In the rows, zero is written as 128.
Facts:
(1018): tostis f; mustom (836) (542); godur j; zodrodre (537) (699)
(1063): tostis e; mustom (886) (626) (955); godur h; zodrodre (396)
(1126): tostis g; mustom (396) (919) (484); godur h
(1079): tostis c; mustom (434) (1116) (919); godur h; zodrodre (457) (1279)
(686): tostis b; godur h
(719): tostis c; godur j
(178): tostis a; mustom (189) (199); godur h; zodrodre (713)
(494): tostis a; godur h
(25): tostis e; mustom (65) (1105); godur j
(172): tostis a; mustom (574) (279) (866) (123); godur h; zodrodre (641)
(239): tostis e; godur i; zodrodre (719)
(434): tostis g; godur j
(199): tostis e; godur h
(1029): tostis f; godur h
(356): tostis f; godur h
(946): tostis a; mustom (16) (1116) (356); godur i
(191): tostis g; godur j; zodrodre (291) (945) (228)
(537): tostis e; godur h
(955): tostis c; godur h; zodrodre (776) (589)
(358): tostis f; mustom (1105) (782); godur h
(764): tostis a; godur i; zodrodre (349)
(589): tostis f; godur j
(298): tostis b; godur h
(122): tostis a; mustom (1105) (99) (1121); godur j; zodrodre (1149)
(499): tostis a; godur i
(840): tostis e; mustom (70) (1121); godur j
(542): tostis e; godur h
(1116): tostis b; godur h; zodrodre (1289)
(886): tostis a; godur i
(713): tostis c; godur i
(776): tostis c; godur h
(321): tostis g; godur h; zodrodre (70) (484)
(605): tostis c; mustom (1142) (597); godur h
(1112): tostis c; godur h
(1181): tostis b; godur i; zodrodre (517)
(183): tostis d; mustom (457) (29) (686); godur h
(598): tostis c; mustom (457) (43) (686) (967) (597) (764); godur h
(232): tostis f; godur i
(1090): tostis d; mustom (189); godur h; zodrodre (596)
(193): tostis e; mustom (65) (1112); godur h
(259): tostis e; mustom (589); godur h
(641): tostis c; mustom (953) (494) (1057); godur h
(1237): tostis a; mustom (189); godur j
(1289): tostis a; godur i
(783): tostis c; mustom (1143); godur h
(852): tostis e; godur h
(1149): tostis e; mustom (184); godur h
(7): tostis c; mustom (1143) (764) (852) (713); godur h
(544): tostis b; godur i
(279): tostis a; godur h
(281): tostis c; godur j; zodrodre (1279)
(315): tostis d; godur j
(866): tostis d; godur i; zodrodre (499)
(1143): tostis b; godur j; zodrodre (232)
(903): tostis b; godur h
(1098): tostis a; godur j; zodrodre (713)
(184): tostis b; godur h
(65): tostis g; godur j; zodrodre (1149)
(967): tostis d; godur h
(945): tostis a; mustom (554); godur h
(43): tostis e; godur i; zodrodre (1142)
(782): tostis f; godur h
(1235): tostis c; mustom (43); godur h
(994): tostis d; mustom (494); godur i
(99): tostis e; godur i; zodrodre (626) (517) (1057)
(228): tostis b; godur i
(1271): tostis e; mustom (719) (782) (1029); godur i
(410): tostis b; mustom (1098) (1279); godur h
(484): tostis b; godur i
(1279): tostis e; godur h
(574): tostis g; godur h; zodrodre (499) (183)
(70): tostis f; godur i
(307): tostis g; mustom (189) (903); godur h
(344): tostis f; mustom (281) (232); godur h
(302): tostis g; mustom (197) (321); godur i
(123): tostis f; godur i; zodrodre (699)
(520): tostis f; mustom (597); godur i
(435): tostis d; mustom (967) (315) (544); godur i
(953): tostis g; godur j
(624): tostis g; mustom (554) (1279); godur h; zodrodre (279)
(425): tostis c; mustom (494) (912); godur i
(83): tostis e; godur h; zodrodre (1237) (307)
(369): tostis f; godur h; zodrodre (699)
(295): tostis d; mustom (494) (228); godur i; zodrodre (349) (945)
(464): tostis b; mustom (1116); godur i
(189): tostis e; godur h
(984): tostis f; mustom (494) (544); godur h
(1057): tostis g; godur i
(171): tostis f; mustom (197); godur i
(197): tostis f; godur h; zodrodre (520)
(597): tostis e; godur h
(349): tostis f; godur j
(919): tostis b; godur h; zodrodre (7) (1271) (119) (298)
(316): tostis e; mustom (1289); godur h
(626): tostis b; godur h
(1027): tostis g; mustom (544) (865); godur h
(396): tostis g; godur h
(596): tostis b; mustom (719); godur i
(760): tostis b; godur h; zodrodre (776) (554) (1171)
(428): tostis e; mustom (1044) (83); godur h
(1142): tostis d; godur i
(554): tostis b; godur h
(1044): tostis f; godur h
(29): tostis d; godur h; zodrodre (1289) (232) (1027) (873) (782)
(873): tostis f; mustom (537) (396); godur h
(517): tostis g; mustom (1044) (298); godur j
(836): tostis d; godur i
(119): tostis b; mustom (760); godur i
(67): tostis f; mustom (369) (1112); godur i; zodrodre (7)
(865): tostis a; godur h
(936): tostis d; mustom (719); godur j; zodrodre (410) (1142)
(973): tostis d; godur i; zodrodre (171) (782)
(699): tostis d; mustom (1098); godur i
(1171): tostis g; mustom (298); godur h
(16): tostis b; godur h
(912): tostis f; godur h
(1121): tostis c; godur h
(1105): tostis b; godur h
(291): tostis f; mustom (865); godur h
(457): tostis e; godur h

Known rows:
(184): [116  88 128 146 155  79 149 128 129  91 162 193 113  85 117 112  93 108
 117 107 166 156 139 106  75 157 141 101 150 141 125]
(369): [ 91 102 120 104 148 103 155 137 140 112 156  85 110 120 181 131 171 114
 122  95 122 118 118 136 109 108 117 150 110 139 129]
(589): [ 93 100 119  97 152 108 152 135 140 113 159  88 107 122 176 129 172 116
 122  93 126 120 118 136 113 106 115 153 107 133 129]
(554): [146  84 124 130 195  49 132 120  97  84 148 195 118  77 117  97  94 109
 107 105 163 130 156 105  84 148 154  94 122 104  97]
(16): [113  76 129 141 155  93 155 127 140  84 165 199 112  92 121 116  89 104
 115 111 171 167 143 102  87 144 135  95 153 143 128]
(836): [139 126 103 143  98 140  93 176 143 138 131  90 107 120 152 141 105 152
 119 122 119 113 122 156 155 129  94 115  90 111 132]
(464): [115  60 125 113 151 105 163 121 165  94 129 224 131 102  96 129 104 121
 139 106 190 189 165  73 133 106 116  95 176 151 122]
(43): [156 125 161 153 129 148 103 159 118 134 136 140 104 110 103 168 123 141
 104 138 102 139  82 133 136 136 158 141 137 107 168]
(1105): [105 103 121 185 121  45 171 138 125  97 123 163 141  59 137 127 119 109
 130 117 139 159 140  92  56 159 153  72 168 201 122]
(520): [ 80 112 127  74 155 113 147 147 144 164 131 109 108 126 127 130 183 148
 154  56 135 110  99 123 119 128 113 199 144 132 138]
(425): [134 215 132 160 103 186  79  70 146 181 110 137 204 160  82 113 123 169
 165 205 108 106 175 228 189 134 130  89 120 108 161]
(321): [112 124 126 114 168 138 189  91 104 108 132 119 147 177 154 102 137  93
 118 143 121 120 114 139 102 128 145 157 138 150 126]
(946): [142 125 141  93 111 168 128 149 160 128 108 139 128 171 162 121  93 127
 132 100 146 163 153  46 161 101  88 129 144 151  66]
(83): [167 123 154 158 126 140 105 149 118 114 136 134 114 107 117 170 127 131
  99 155 102 145  97 129 138 120 156 119 123 107 157]
(295): [166 173 110 132  93 129  69 148 178 157 151 116 162 121 141 137 148 183
 166 120 135 141 144 161 148 114  73 127  97 106 122]
(1057): [115 135 128 118 166 140 185  85 112 106 147 122 155 179 160  98 141  94
 121 145 122 126 115 146  95 129 141 157 135 148 126]
(713): [105 170 129 170 107 197 103  98 115 163  91 111 146 161  92 117  79 138
 118 206  92  78 149 224 194 153 150  80 113 113 172]
(349): [ 92 101 120  97 150 109 152 134 140 113 160  87 107 123 175 128 173 116
 123  94 126 119 117 136 111 107 115 154 107 132 130]
(358): [ 91 119 105 110 111  78 162 131 133 132 112  76 142 102 159 135 213 133
 156  90 120 127 126 107 115 100 122 145 128 173 116]
(776): [108 171 127 170 106 195 102  96 114 162  90 111 151 160  92 118  82 138
 121 208  93  81 152 222 194 149 151  77 113 114 171]

Rows:
No name comes twice in this set of rows, the named rows included.
[122  96 124 128 149  70 144 120 132 109 135 203 130  83  89 113 115 123
 144  99 175 158 148  86  86 146 135 111 164 143 117] => (119)
[123 100 132 149 155  79 143 121 138  89 180 195 123  86 124 109 100 109
 124 111 167 165 142 116  65 156 136 100 148 140 126] => (228)
[111  69 128 137 155  99 159 129 146  81 160 201 113  94 120 119  88 105
 114 111 173 173 148 100  97 137 132  92 157 146 128] => (919)
[108 177 128 149 104 190  98  97 117 194  63 126 160 160  57 119  97 161
 148 188 101  76 151 204 205 153 147 101 135 114 168] => (1235)
[109 112 127 111 167 153 194  88 118  99 134 127 147 185 157 105 132  92
 116 147 127 131 119 135 117 115 137 150 142 152 129] => (434)
[ 99 104 116  80 149  97 149 128 141 133 127 101 126 119 150 133 192 133
 148  83 134 119 130 114 129  94 110 162 121 134 119] => (171)
[111 175 125 152 104 186  98  92 116 185  60 123 165 157  63 120 102 156
 146 195 101  79 159 202 209 142 147  90 129 115 162] => (783)
[119 144 116  79 130 124 175  58 114 126 102 123 130 181 116 132 157  68
 158 173 149  99 134 102  74 116 106 175 156 124 130] => (307)
[101 167  92 165  12 222  97  68  63 126 137  84 141 155  28  53 116 135
 111 189 124 118 137 208 223 154 185  92  78 112 154] => (719)
[ 90 101 112 102 130 112 152 130 130 104 170  81 106 119 167 117 177 114
 121  93 131 127 115 136 113 110 123 154  99 135 126] => (1029)
[169 151 137  95 138 115 102 143 109 138 101 122 132 148 154  98 104 132
 129  93 131 118 151  58 131 126 113 139 115 118  40] => (945)
[166 129 152 154 112 140 102 140 120 114 138 130 103 109 114 179 127 116
 103 167 109 140  99 125 124 121 145 122 125  98 163] => (199)
[168 130  96 116 120 108  79 162 124 154  92 101 128 113 127 134 126 169
 139 112 125  95 143 136 176 112  97 120  84  88 100] => (699)

Now the same elements, written a new way:
Known rows:
(119): [115 114 163 121 107 107 124 105 144 128 131 141 122 147 153 137 120  87
 137 133 110 106 134 136 123 127 114 106]
(886): [142 161 114 123 168 136 137 114 111 118 136 147 128 135 118 136 123 170
 142 122 168 175 120 109 113  90 120 119]
(783): [113 153 104  95 116 153 103 131 105  64 137 122 110 161 134 124 147 158
 119 166 131 115 127 128 112 170 138 171]
(464): [140 123 175 149 139 123 182 105 153 110 104 137 138 152 151 159 147  55
 114 132  88  98 139 152 124 127  97 142]
(83): [114 157 139 146 110 108 143 148 120 237 106 133 114 134  71 106  87 149
  79 168 118 159 113 108  49 131 177 131]
(291): [110  83 134 147 120 133 129 151 152 132 158 122 143 155 135 125 118  88
 170  75 127 124 110 156 163 136 123  99]
(544): [125 103 156  80 122 136 123 140 154 150 165 116 104  88  96 129 105 109
 155 103 119  96  95 200 164  94 123 133]
(967): [148 125  86  52 145 146 124 137  75  69 177 100 119  69 105 124  97 150
 165 135 117 117  78 150 131 164 141 206]
(232): [104 131 154 165 147 107 130 129 134 150 151 137 149 106 145 133 118  99
 160 108 134 137 124 143 159 110 144 101]
(764): [143 179  95  93 184 163 111 130 141  90 158 139  93 134  65 123 132 151
 182 135 150 174 110 130 147 128 162 163]
(713): [113 175 109  86 143 153 107 137 103  79 147 118 102 118 114 125 144 165
 129 170 131 116 124 139 127 152 153 186]
(315): [154 113  88  61 133 148 137 131  70  80 167  98 131  86 122 126  95 152
 148 126 126 109  68 148 119 153 120 191]
(123): [ 87 139 158 159 153  98 128 131 125 162 161 138 150 113 147 133 113 101
 162 112 135 142 126 135 141 103 153  95]
(199): [155 182 111 148  73 135 135 107 177 176  54 101 102  87 102  71  96 149
  44 132 140 148  98 124 111 148 190 104]
(605): [110 143  94  93 114 157 104 136 110  54 144 118 105 182 133 123 148 150
 129 164 126 108 128 126 112 181 139 177]
(520): [102 124 128 144 140 130 109 140 162 100 166 129 128 162 121 124 131  66
 189 104 107 130 133 148 168 168 165 120]
(1143): [118 158 155  97 145 119 108 115 156 127 158 137  98  94 107 129 124  90
 165 146 101 119 128 161 150 134 165 139]
(1098): [161 175 141 158 154 140 106  87 129 119 164 157 120 115 123 139 112 221
 153 114 143 183 122  96 145 103  81 130]
(1149): [144 134 123 162  72 130 139 137 153 185  84 134 115 160  84 104 104 148
  71 150 100 149 123 105  91 169 148 131]
(184): [118 134 167 114 126 103 127 106 140 147 138 138 123  97 136 136 115 102
 138 137 117 114 130 147 135 106 124 111]

Rows:
No name comes twice in this set of rows, the named rows included.
[159 148 128 166 129 147 107  87 134  99 154 164 126 178 141 143 114 201
 139 109 136 179 129  84 133 128  66 117] => (945)
[118 101 135 143 156  93 128 159 121 149 109 174 160  57 124 133 145 109
 168 118 135 129 169 136 193 113 143  80] => (782)
[145 113  76  71 117 140 115 121  81  33 159 114 125 153 146 119 113 118
 156 150 101 111  98 107  98 213 132 189] => (183)
[169 174 164 197  77 128 106 106 163 210 131 144 106  92  82 108  83 223
  84 147  72 168 122 106 135 160 112 150] => (1279)
[121 149 147  83 146 129 101 122 157 121 163 128  88  98  93 123 124  86
 180 139  94 114 123 173 166 138 163 155] => (686)
[119 119 164 114 119 111 127 103 146 134 131 141 125 118 143 132 116  95
 138 137 110 106 131 145 133 121 123 110] => (1181)
[141 143 111 123 153 139 138 116 123 105 120 147 125 155 117 133 124 155
 136 118 164 170 118 106 115 104 113 118] => (499)
[148 137 107  84 131 116 141 108  54  95 151 111 152  73 163 135  94 159
 126 146 128 122  89 113  93 141 115 171] => (836)
[147 151 133 156  97 127 139 136 148 210  92 132 112 114  71  98  98 162
  74 155 104 154 118 116  97 145 157 135] => (542)
[112 137  98  92 109 162 101 136 111  49 141 120 103 195 136 117 150 147
 124 169 119 107 135 118 112 198 136 172] => (7)
[166 162 144 178 121 139 177 141 151 195  68 123 116 116  65 124 121 140
  59 151  90 145 118 129  94 147 146 162] => (537)
[110  82 128 159 124 103 125 147 134 121 112 157 162 142 154 128 140  89
 160 104 125 124 164 122 164 146 126  70] => (67)
[128 119 155 196 148 124 175 127 142 113 118 133 160 168 162 154 148  56
 141  99 115 123 142 136 140 138 112 118] => (873)

The same elements again, as new rows of numbers:
Known rows:
(7): [118 110  65 113  80 147 130 106 132 127  90 146 139  84 109 120  92 132
 101 152 136 162 153 129 193  85  65  97]
(544): [124  93 122 144  48 165 140 129 123 132  94 109 147 113  83 140  94 138
 156 123 122 157 129 138 145  92  69 104]
(836): [149  99  86 133  63 184 142 128 124 107 109 145 170  87  99 145 111 145
 125 144 123 172 138 114 171  82  50  91]
(945): [107 114 113 137  65 188 138 123 100 104 107 148 144 109 120 150 107 125
 148 145  89 149 127 130 159  95  62  98]
(1289): [116 110 107 144  54 191 142 125 114 109 107 125 159 109 111 152 121 124
 143 129 110 155 129 130 151  93  69 103]
(65): [ 78  81  95 105  92 160 151 104 147 139 103  97 160  76 102 144 123 103
 116 157 104 184 151 168 159 103  87 123]
(517): [ 67  93  94 105  76 146 146 124 120 129  92 108 157  88 122 133 134 114
  98 172 122 153 164 176 177  88  74 122]
(1237): [115 125 100 140  59 198 142 123 115 123 114 125 159 111 119 169 104 121
 138 144 125 122 140 122 151 109  67  95]
(1271): [152  61 108  78  51 130 153 127 109 140 119 121 149 107 112 143  61 123
 141 181 132 188 170 163 185 131  75 135]
(686): [128  97 114 139  40 161 123 108 115 121  96 119 139 106  87 142 104 124
 159 116 128 155 136 134 164  97  77 103]
(356): [118 102 107 124  82 147 134 130 134 128 102 138 166 121 110 146 119 130
 140 119 120 165 147 136 155  96  87 118]
(776): [123  92  68 113  89 158 134 125 141 136  96 146 163  87 103 131 108 134
 106 155 125 172 148 134 172  81  66  98]
(259): [149  57 114  83  50 122 138 142 104 139 116 127 149 106 100 154  74 126
 136 175 138 173 168 159 184 116  75 132]
(184): [127  97 114 134  50 171 132 126 115 127 101 127 160 113 106 147 112 128
 159 133 119 155 138 142 154 103  72 106]
(967): [149 103  88 142  56 175 137 115 129 105 102 134 151  79  79 138  97 144
 123 126 132 173 132 106 177  76  54  88]
(1121): [131  83  64 108  89 169 141 111 153 139 103 137 171  83 102 127 110 128
 116 147 119 195 141 139 164  93  72 100]
(1079): [121 117  73 114 102 139 137 131 142 130  99 160 161  93 125 135 108 144
 107 155 135 178 156 119 177  84  67 122]
(955): [126  86  70 112  87 158 130 126 141 135  99 144 167  85  99 133 117 132
 107 150 127 175 146 136 170  79  66  97]
(589): [117  91 101 119  71 162 134 125 125 132  99 131 165 116 106 137 114 125
 141 125 115 154 143 147 157  96  82  99]
(1029): [120  91  94 114  71 169 146 111 134 133 103 123 168 115 114 131 104 122
 145 127 109 170 141 151 155 108  86 101]

Rows:
No name comes twice in this set of rows, the named rows included.
[116 112  66 116  78 142 130 104 132 125  86 143 131  83 107 118  84 134
 101 150 138 162 150 127 195  81  65  96] => (598)
[ 69 114 106 109 106 131 146 126 136 127 100 120 149  88 125 152 123 118
 108 164 121 166 163 149 172  94  82 144] => (1126)
[149  38 126  82  65 128 122 146 102 139 122 142 145  96  78 164  83 119
 146 171 108 179 155 156 177 108  75 126] => (1279)
[127 106 109 128  50 176 147 112 113 126 103 128 158 118 126 137  95 128
 162 142 115 163 142 146 159 117  68 110] => (596)
[112 124  97 136  54 194 163 103 115 110 107 126 153 115 139 136  98 125
 148 143 105 166 133 136 158 115  67 108] => (122)
[140 118  86 138  61 173 152 121 120 104  97 138 144  90 103 129  77 152
 118 147 132 161 139 108 183  79  45  90] => (435)
[118  85  97 120  56 161 134 133 120 128  95 126 173 121 108 128 133 127
 132 124 122 152 147 161 158  89  79  95] => (1044)
[126  91  68 117  80 153 122 109 141 131  94 139 150  78  88 129 109 128
 108 136 133 173 147 129 180  77  71  95] => (713)
[117 106 107 141  46 191 141 128 109 108 107 127 162 110 113 149 130 124
 141 129 112 151 132 137 150  90  68 100] => (279)
[121 101  65 113  82 151 128 112 136 129  92 147 146  82 102 126 101 131
 106 148 131 167 150 130 186  83  68  96] => (783)

The same elements again, as new rows of numbers:
Known rows:
(544): [108  92 133 110 157 135 154 107  90 105  99  64 137  89 180  44 149  78
 130 113 127 101 179 152 122 114 116 104 151 162 170 111 136 118 107]
(184): [166 112 150  56 170 156 141  75  95 109 146  91 129 112 160  92 110 104
 138 113 122  71 103 142 135 122 111  97 139 104 154 119 132 114  99]
(1143): [131 119  91 109 161 162 176 111 100 101 127 124 117  65 189  86 129  90
 173 122 113  33 167 143 128 126 103 129 107 111 150 137 100 140 106]
(425): [ 79 128  96 129 157 125 178 117 134 158 108 152 105 111 172 107 124  83
 174 112  88  61 163 145 184 138 153 129  95 140 136  98  82 159 132]
(598): [141 146 118 109 172 119 135  95  66 128 185 104 125 126 156 127 118 115
 133 107 115 140  90 114 177 127 156 118 118 114 138  84 127 120 131]
(641): [ 82 129  91 129 156 126 178 118 133 154 110 151 105 107 169 109 122  85
 174 109  91  63 163 144 179 136 150 129  94 138 136 100  84 157 133]
(1090): [127 131 120  63 179 169 135 102  86 149 143  53  95 133  99 108  73 108
 149 104  87 106 103 125 171  99 149  86 118 115 135 132 137 115 160]
(699): [154 111 131  94 177 141 159  78  99 148 172 100 119 144 145 124 109 113
 135  89 108  99 112 121 162 109 129  96 123 112 144 108 122 109 134]
(83): [ 93 160 121 154 101  47  88 149 156  93 101 158 106 114 105 107 119  63
 115  49 159 147 153 167 133 103 116 179 119 185 104  86 185  95 136]
(1149): [114 193 105 184 136  64 108 138 147 109 116 162  63 174 119 131 104  99
 135  59 146 148 157 183 172 149 159 196 118 145  71 141 155 109 107]
(239): [124 197 129 164 118  63  97 140 156  89 100 169  75 145 109 134  91 102
 129  61 141 138 158 192 147 155 151 199 125 149  79 141 158 111  85]
(840): [131 176 122 116 132  60  90 113 153 121 155 175  88 169 107 142  98  83
 131  49 149 129  73 154 193 115 135 165 100 126  88  83 170  96 149]
(193): [ 96 178  65 165 121  69 128 148 169 117 135 213  72 128 132 138 113  67
 167  55 143  84 139 157 180 115 117 197  68 136  83 106 141 120 156]
(984): [ 72 124 144 121 191 142 171 107 103 153 108 100  89 164 168  85 123 119
 145 120 104 131 179 152 138 185 173 128 150 139 131 120  83 201  66]
(912): [ 80 121 112  93 158 153 165 129 119 124 130 151 112  74 153 109 113  96
 168 120 107  62 164 123  94 148 115 135 104 128 143  98  77 202 100]
(123): [ 86 122 105  98 159 156 165 129 114 118 141 149 110  73 151 114 111  99
 166 116 114  67 165 117  83 143 109 140 103 123 141 102  82 199 102]
(356): [ 77  90 142 103 157 138 148 123 107 119 126  95 126  98 131  81 126  92
 120  96 139 130 182 117  54 118  97 118 145 166 151  87 125 171 105]
(1018): [ 96 126 125 133 192 154 168 114  93 134 140  99  84 154 145 105 113 129
 139 110 125 135 184 133  95 164 144 138 144 127 120 144  95 187  75]
(321): [102  99 144 134 138 154 163  94  89 122  89  69 155  94 151  77 134  92
 117 133 138 102 185 133  77 109 105 108 126 166 137  96 145 119 116]
(1126): [104 122  87 144 157 179 201  94  98 146 121 121 122 104 179 108 130  98
 170 139 120  43 171 123 124 123 109 128  76 115 118 113  99 145 135]

Rows:
No name comes twice in this set of rows, the named rows included.
[ 97 174  65 166 122  69 129 145 176 119 135 216  71 133 128 138 112  66
 164  55 148  78 143 157 174 114 116 193  68 134  80 108 139 120 158] => (25)

